Each row is followed by its class number.
[-53  13 -52   6 -27  60 -42 -15 -25  12  -3  23   7  -3  37   8 109  -4
  16  17  -3   4  34  11  14  27  -5 -36  -6  20 -20  -2 -12  91 -14]  1
[-12   8   4  16  11 -26   5   8  13 -26   1  10  -1  24  18  -4 -26  12
 -40 -23 -24 -65 -29  44 -36 -77  52  11  31  36 -30 -41   0  14 -19]  4
[ 26  28  17 -18  19  -7 -30  17  43  14   3 -16   9  -3  -1  15 -31  -6
 -20  -5  36 -14 -12  11 -16 -39   9  36  13  31   6  -5  -6  -6  -3]  1
[ -6  14 -26  13  -6  41  10 -55 -19 -28  12  10 -18  28 -47  16  39  23
  -5  -1 -31  11   9   7  16  47   2 -33   2 -37 -20   0  14  26 -12]  4
[ -2 -27  35  35 -20  59  -1  91  60   1  43  21 -12   0   4  40  29  47
 -25   1  28 -32 -33  62 -46  -3  -1  30 -50  45   6  19 -12  31 -12]  6
[ 73   8  39   4   2 -65  75   0  25  -4   3  20  17  21 -34  49  27 -10
  27  -5 -15  52  15   0 -28  16 -22   8 -14  21 -42 -40  -4 -62  21]  7
[-39  31  10   8 -15  30  19  -7  39  16  25  43 -10  27 -43  20  12  78
 -26  22   1  -3 -72  13  -6 -25  -7  12   6 -10  -7   5   0  15 -24]  6
[ 36  11  11  16 -26  -7  12 -39  10 -34  24  12  24  -1  16  -2  20  18
 -19 -24 -33  12  -7   9  -5 -12 -17   7  35  24 -50  15  -6 -15 -10]  2
[ 21   2  55 -11 -13  18  15 -32  22 -10  10  -9  28 -26  37 -11  32   7
   9  -6  -2  -7  -7   2   8 -37  20  -6  27  12 -13   1  21  34  11]  4
[  2   0 -19 -30 -34   6  12 -56  -8 -12  -7 -36  41   3   0   6  89 -40
   3   3 -20  -8 -12  11   4  46  26 -21 -14  12  14  -2  13   3 -14]  5
[ 11 -11  30 -29 -16  20  -9  39  17  -1  29   6 -12 -10 -29  -4  -1  34
  -3  -8   7 -19 -49  24 -60 -15  26 -18  11  16  -7  12  31  -2   5]  3
[ -6  22  30 -17 -14 -23  32  22   9   2  27 -56 -21   5 -66  21  27  13
 -27  16 -33 -28 -63  13 -30   7  12  32  -9   8 -45 -39  48 -17 -25]  4
[  4  24  -3 -15 -30  16   2  29  14  -1  15  21 -37  -1  -4 -11 -20  -6
 -31  11 -33  22  19  30 -23  14 -61  32  -6 -23   1   5  11  52  13]  4
[ 18   6  25  10  15  29  23  22  49   5  27   1   4  41 -13  34  25  16
  18  16  40 -38 -34  -7  10 -50  24 -23 -26  49  -8 -17   0 -26 -40]  2
[ 14   6  16  28 -33 -20  28  -5  27 -27  -1  37   3  13  -4  43  21  29
  27  47 -10  44   2 -27  18  -3 -70 -26   5 -40 -25  36  11 -17  19]  2
[ 19   9  -5 -51 -49  -1  32 -16  23  11  26  15   3   7 -37  18  32  -8
   4  40  -1   9 -40   4  -8  30 -18 -21 -17 -11 -10  37  30 -54 -13]  4
[ 12  10 -37 -42   0 -36   0  19  12  33 -11  -3  -1 -16 -15  47  43  12
  -8  41 -25  18 -38  10  11  83  -8  13 -26  -9  38  -9  -8  27 -11]  6
[ 13  68 -21 -36  -1  81 -13  -3  10  30   1   4   1 -42  -7 -13 100  46
  28  34   3  17 -19  -4  -7   7 -23 -38  12  36  -6 -22   7  62 -42]  3
[-23  -1  21  11  -2  10   9 -17  25  16  56  24  32   7   1   8  18  58
   6 -32  42 -30 -10  36 -13 -40  11 -26  31   2   7 -19 -18  62 -25]  1
[-24   5  -3  -8 -38  24  20  39  41 -13  55  -1  -7   5 -19  43 -16  77
  -4   4  -5 -20 -91   0  -2  28 -23 -19 -22 -35   0  25  50  59 -14]  1
[ -9 -13  36  -6  -5  17  31   6  30  13  27  37  28 -20  30  -5 -28  23
 -16  -2   2 -12 -45  21 -10 -22  -2  45   0  14  17 -11   3  52  25]  2
[-23   1  25  -2 -29  24  47 -10   4  16  30  -5  16  25  -8 -11  61  38
  59  -5  37  51 -46 -26  13 -29 -22 -47  11 -22 -20 -24  10  48  -9]  3
[-16 -41  -8  11  18  19 -18 -42  26  30 -30   9   8  31 -11   4 -65  10
  -3 -17  48 -33  50  38 -25 -38  25  19  17 -62  51  46 -19 -34  12]  7
[-23  18 -53  20   4  63 -16 -60 -20 -19 -14  62 -10   7  17  -3 -15  32
 -31 -36  -8  -1 -18   6  20  -2  44   1   2  -4  15  32 -11   4 -24]  3
[ 26  10  -5  18   1  40 -35  41   7   2   7 -60  -5 -36  19  -8  27   1
  25   2  22  34  63  40 -24 -14 -64   0  28  -3 -35 -18   2  52  -1]  3
[ 14 -12  -3   6 -26 -62  -7  -7  21   8 -28  31  21  11  -9  23   4  69
  21  15 -21  30 -40  -8 -49  11 -49  -6  64 -62 -10  25  15  -5   5]  7
[  4 -10  25 -16 -23   7 -36  45  10  17  21  -4 -15 -22 -14  60 102  62
   7  32  18  44 -18   9   8  40 -24 -26 -10   4  -1  25 -23  70  15]  6
[ 13  30  71   9   6  15  -3  42  48  45 -15 -16   4  -1  -8  -3  24  50
  27   7  15   0  24 -33 -58 -32 -20  38  -3  11 -19 -23  -8  -5  12]  0
[-17   3  10  28 -26  99 -23  16   2 -15   5  77 -19  -1  14  -2  44  16
  -2  40  -2  -6 -17  -8 -19 -27 -24   2 -20  30 -23   2   1  93  43]  2
[-45  -6 -19   0 -27  44 -25 -18  -7  27  -2  44  -2  12  27 -14  56 -48
  -6  54   8  32  27  17  28  21 -26   8   2   9  10  13   3  73   6]  1
[  5 -19  23   1   7 -27  86  10  22   5  23  14  29  11  19  14   0  16
  27 -12  -8  45  27  33  -2  17 -14  -8 -17  10 -25 -39  -7  -2  18]  4
[-30  37  -2  -1 -28  15  16  27  32   0  27  22  15  51  17 -21 -10  77
   4 -14 -12  24 -52  -8 -15 -23 -43 -23  22   7 -20 -26  11  59 -37]  0
[ 21  30  23   3 -20   0 -22  12  18  -1   4  20 -10 -16  -4  36  70  81
 -15  -5 -43 -38 -18   2 -60  18  33   1 -24  42   8  -8  36   7 -47]  3
[-15  -4   9   7  15  43   0   7  -1  12 -14  14 -31  -7 -16 -24 -39 -44
 -25  39  -3 -37 -25  10  -7 -72  19  48   8  25 -41 -24  25 -17  16]  2
[-15  10  21   1  -8   3  -5  13  -4  17   5  54 -31  -5   8  10  16  63
 -12  13 -21  28   5   6 -10 -27 -13  -4   6  20 -32 -19  10  39  -1]  4
[  3   1  48  16  -8  26 -37  44  37  -3  22 -19   6  23 -52  15  24  21
   9  -8  69   8  -3  22 -42 -27 -12  -5 -17  32  16 -10   9 -33 -35]  6
[-33  19  59  16 -15  22  23  35  21 -12  33  -9   9   7 -35  23  57  43
   1   8  18  15 -31   0 -12  -5 -29   9 -22  25  -7 -12  -4  30   0]  2
[ -4  51 -56   7 -36  45 -37   0   8 -20  14  -3 -22 -26  29  22  51  91
 -30 -10 -25 -13 -22  11  26 -14 -32 -34  -3   6 -12  24 -25  89 -54]  6
[-23  32 -11   4 -23  61  -9 -48  11 -17   5  33 -12  -2   4  -7  -7  39
 -25 -31 -16  14   4  22  14 -24 -26  -8  34 -55  17  37  -5  56  -3]  5
[  6  -5  13 -21 -36  12 -36   1  -8  -7   8 -10 -22 -11 -26  19  60  32
  37  12 -26  16 -36 -58  23  59  -6 -56  -4 -50  12  22  59  28 -18]  6
[  2 -28 -17  19   5   3  -4 -19   0 -10  19 -56  37 -18  20  10  -5  -7
  16 -26  14 -51   9  30  -4 -14  21 -19  25 -17 -23 -14  13 -13 -20]  5
[ 48  -9   7  -9   1   2  45  -8  34  -9  18   0  57 -19 -19  19  42   3
  55 -21   3  -9 -36   9 -27  42  22 -37   5   3 -17 -21  18 -63 -20]  6
[ 36  16 -15  -6 -20  33 -24 -34  13   0   4  -7  -3  38 -31  -5  32 -33
 -15  11  26 -12  24  15 -28 -26  12  -1 -25  61 -24 -11   3 -22 -19]  1
[ 28  13   1   4  13  19   6 -30  21  19  13   1  -4   3 -15  36  41  30
  -4  10  12 -33 -14   5   1  -8  47  -2  -4  13  -5  10  -4 -25 -30]  3
[  2  -7 -29  24 -19  35 -33 -14   9  11   5  16  -9   2  -5  29   8   6
   9  35  25 -32  42  22   5 -15 -20 -30  12 -43  -7  27  17  -5 -27]  0
[  3  34 -30 -22 -47  12  10  -8   8 -36   1  41   3  26   1  26  19  35
   2  28 -44  59   6   7 -15  52 -57 -33 -41   6  -8  -7  41  46  16]  4
[ 24 -42  -9 -15  18  -3  10  16  16  14   9 -17   0  10 -14   0 -70 -61
   9 -37  40  10  -9  31  -2  -9  25  19  10 -11 -14   0  13 -63   4]  1
[ 22 -21 -30  -4  13 -14   8  -2  13  12  11  -9   5 -21  -9  33   5 -12
 -13  -2  13   2  -1  55  30  32   8   1  10 -18  19  15 -21 -29 -37]  6
[ 32  -1   3 -23 -13  61 -26  12  22  10   5  24 -20  25 -50  21  37  12
  28   4   1  13 -33 -20 -40  39   1 -26  -6 -17  -9  13  28 -13  12]  5
[ 24  -9 -63  14  -1  -9  12 -16 -32 -26 -25 -47 -22  18  31  33  -1 -16
 -18 -47 -35  17   0  15  36 -18  28   5 -16  28 -78 -21  -3  -8 -14]  7
[-14  14   6 -38 -37  32 -21  -1  27  -8  28  23 -27  49 -21   2   3   8
 -44  13 -21   9 -55  18  11  15  -4 -12   0  -1  48  31  45  38 -36]  5
[  26    7  -16   -1  -27   17   12 -106  -29   -1   -5  -22    4    2
    3   -4   20   13  -10  -13   -1   45   23  -11   27  -21   12    9
   -8    4  -45    9    6  -15   10]  3
[  4  13 -22  13  21  -6   1  11   3  33  -6 -19   6   0   1   3  16  31
  -1 -19  31  19  61  27 -15  -9 -40  14   2  14   3 -13 -77  16 -19]  7
[-34 -18  21 -19 -62  39 -43  60  10  46  16 -29 -56   6  12   9  73 -36
 -14  28  24   9  -8  35  15 -57 -13  17 -26  20 -18   8  32  40 -35]  6
[  6  42  30  38  14  47 -22  35  37 -21  20  27  11  -1  20 -12   3  69
  24  -2 -19 -32  -1 -15 -35 -32 -26 -34  62  -6 -42 -23   9  70  -4]  0
[ 52 -16 -56  -1   4 -15  33 -54  16 -14 -50 -19   9  38  30  19  22 -30
  18 -11  -2  11  12  15  36 -33  43 -38  -4  19 -28 -11 -10 -22 -20]  1
[ 38  10  27 -18  11  22 -27 -29   9 -18  -3 -39  17  18 -26 -29   5  20
 -10  -7 -31  -3 -14 -13 -43  25  23   2  12  47  -7 -32  39   4   1]  5
[ -9  20   9 -18 -18 -13  32  -1  -1   1   9  45 -18 -16  24   8  -7  31
 -23 -18 -34  40 -27  -2  16   6  -3  19  -2 -16   8  17  -9  43  21]  3
[ 17  16 -10 -24 -10  20  -9  34  13 -28  16 -28 -34 -17  -1  50 -10  10
 -28  -6 -22  15 -24  20  38   8  14  -7 -41  29 -27  13  33  -9 -11]  6
[ 16  41  23  40  -9 -19  26 -67  22 -33  19  82  29  23 -14  37   5  48
  -3  27 -48   1   7 -12 -21  -7 -13 -16  18  17 -47 -26  44 -47  -4]  5
[ 14   9 -46  11  -4  55   5 -36   2   8   1  -1  17 -16  23  10  42  -5
 -19 -31  19 -38 -26  15  20  14  24  17 -38  22  46 -11 -27  26 -60]  5
[ 18   8 -22   4 -18   8 -34 -19  14  -5 -23 -31   0  -2  43   7  17  -3
 -44  20   5 -11  35  29  10 -36  -9  19 -17  43  15  18 -23  22 -16]  5
[   4   18   65  -41    6   -2  -12   21   30  -22    2   29   33  -38
   -6   14   16   51  -29    3    8   21 -114  -14    4    8   22   14
   26   52   42   37    5    1    2]  2
[ 25  29   0  46  12  22  26 -47  25 -27  17  56  23  15   0  31  24  68
   6  19 -40 -37  21  -2 -16 -10   5 -24  -6  41 -45 -31  14 -12 -21]  2
[  1 -14  -4  -7   4  50 -27  19  21  23  32 -13  11   9 -23  29  41  24
   3   1  40 -24 -39  15  -7  32   9   4 -16  12  27  10  -7  20 -31]  2
[ 63  15  24  35  -7  25 -28 -18  16 -15 -16  48 -25  -6  19  45  34  32
   6   5 -11   8  36 -31  10 -12 -16  -8  -6   1  -1  23  11  25  -3]  7
